Below is a small trained network, with its code and all its weights. Each question gives an input and a class and asks what happens when units are switched off, that is, made to give their printed mean instead of their output.

import numpy as np


def w(rows, s, z=0):
    codes = np.array(rows[::2]) - 128.0
    scale = np.full(codes.shape[1], s)
    scale[-1] = z or s
    return codes * scale


def f(y):
    return y / 2 * (1 + np.tanh(0.7978845608 * (y + 0.044715 * y**3)))


def log_softmax(a):
    a = a - a.max(-1, keepdims=True)
    return a - np.log(np.exp(a).sum(-1, keepdims=True))


def net(x, mask):
    res = np.array(x, float).reshape(1, 5) / 4 @ E
    y = f(res @ A[0][:, :-1].T + A[0][:, -1])
    res = res + np.where(mask, y, B[0][:, -1]) @ B[0][:, :-1]
    return log_softmax(res[-1] @ U[:, :-1].T + U[:, -1])


A, B = {}, {}
E = w([
[109,119,83,4],'x0',
[83,2,188,91],'x1',
[167,120,153,195],'x2',
[237,40,98,197],'x3',
[138,68,108,138],'x4',
],0.0088)
A[0] = w([
[69,30,246,114,58],'n0',
[88,93,74,198,23],'n1',
[110,97,85,142,3],'n2',
[96,129,61,128,173],'n3',
[92,165,198,108,92],'n4',
[108,79,183,94,50],'n5',
[109,117,88,178,101],'n6',
[69,62,108,147,70],'n7',
[102,162,194,96,154],'n8',
[109,158,21,180,120],'n9',
[155,79,179,161,33],'n10',
[108,135,73,126,122],'n11',
[212,105,99,139,168],'n12',
[117,169,137,152,101],'n13',
],0.011,0.0028)
B[0] = w([
[201,142,170,78,254],'n0',
[151,126,164,112,145],'n1',
[104,150,143,148,125],'n2',
[147,175,220,83,150],'n3',
[70,59,122,186,171],'n4',
[169,238,185,150,178],'n5',
[144,154,97,118,142],'n6',
[191,140,88,137,168],'n7',
[82,102,114,157,175],'n8',
[144,155,236,23,173],'n9',
[103,176,90,179,180],'n10',
[106,161,192,100,139],'n11',
[22,73,125,169,200],'n12',
[123,141,110,255,148],'n13',
],0.0067,0.0089)
U = w([
[254,145,244,127,4],'0',
[96,43,126,168,252],'1',
],0.0094,0.0016)

Each question gives the input, the list of numbers given to net, and the class t.
The units are the neurons (one row each of A and B). Each row of codes is followed by its name. A weight is (code - 128) times the scale printed after its matrix; where a second scale follows, it is the last column's (A, B and U).
mask holds one flag per neuron, in row order. A switched-off neuron (its flag False) gives its mean, the last column of its row in B, instead of its output. The means were averaged over made-up inputs and are rounded, as every weight is.
A unit's drop is (log p(t) with every unit on - log p(t) with that unit switched off) / (log p(t) with every unit on - log p(t) with every unit switched off).
The circuit of an input: a set's keep is (log p(t) with only the set's units on - log p(t) with every unit switched off) / (log p(t) with every unit on - log p(t) with every unit switched off). Starting from the 12 units with the biggest drops (on a tie, the unit counted first), units are removed one at a time, each time the one whose removal leaves the highest keep (on an exact tie, the one counted first), for as long as the keep stays at least 0.8.
circuit, biggest first: the units of the circuit, biggest drop first
unit that matters most: the unit with the biggest drop
top k neurons: the k neurons with the biggest drops, biggest first
drop when u is switched off: that unit's drop, to one decimal
input [-6,2,6,8,-3], class 1: circuit, biggest first	(n12)
input [2,0,2,4,-1], class 1: circuit, biggest first	(n0; n12)
input [1,1,7,-3,-2], class 1: top 3 neurons	(n0; n9; n5)
input [-1,4,-5,2,8], class 0: circuit, biggest first	(n0; n5)
input [5,-1,3,-4,-6], class 1: circuit, biggest first	(n0; n4)
input [-2,-1,-2,-2,-4], class 1: circuit, biggest first	(n0; n5)
input [4,-3,5,-8,3], class 1: circuit, biggest first	(n0; n4)
input [-5,-5,-3,-8,-3], class 1: circuit, biggest first	(n4; n0)
input [5,5,4,-5,1], class 0: top 3 neurons	(n0; n5; n12)
input [-7,-4,-2,5,2], class 1: top 3 neurons	(n12; n0; n5)
input [6,8,6,-7,6], class 0: drop when n0 is switched off	0.2
input [-5,3,-5,8,-8], class 1: drop when n12 is switched off	0.2
input [1,7,-3,1,8], class 0: drop when n0 is switched off	0.1
input [-2,5,6,7,-2], class 1: unit that matters most	n12
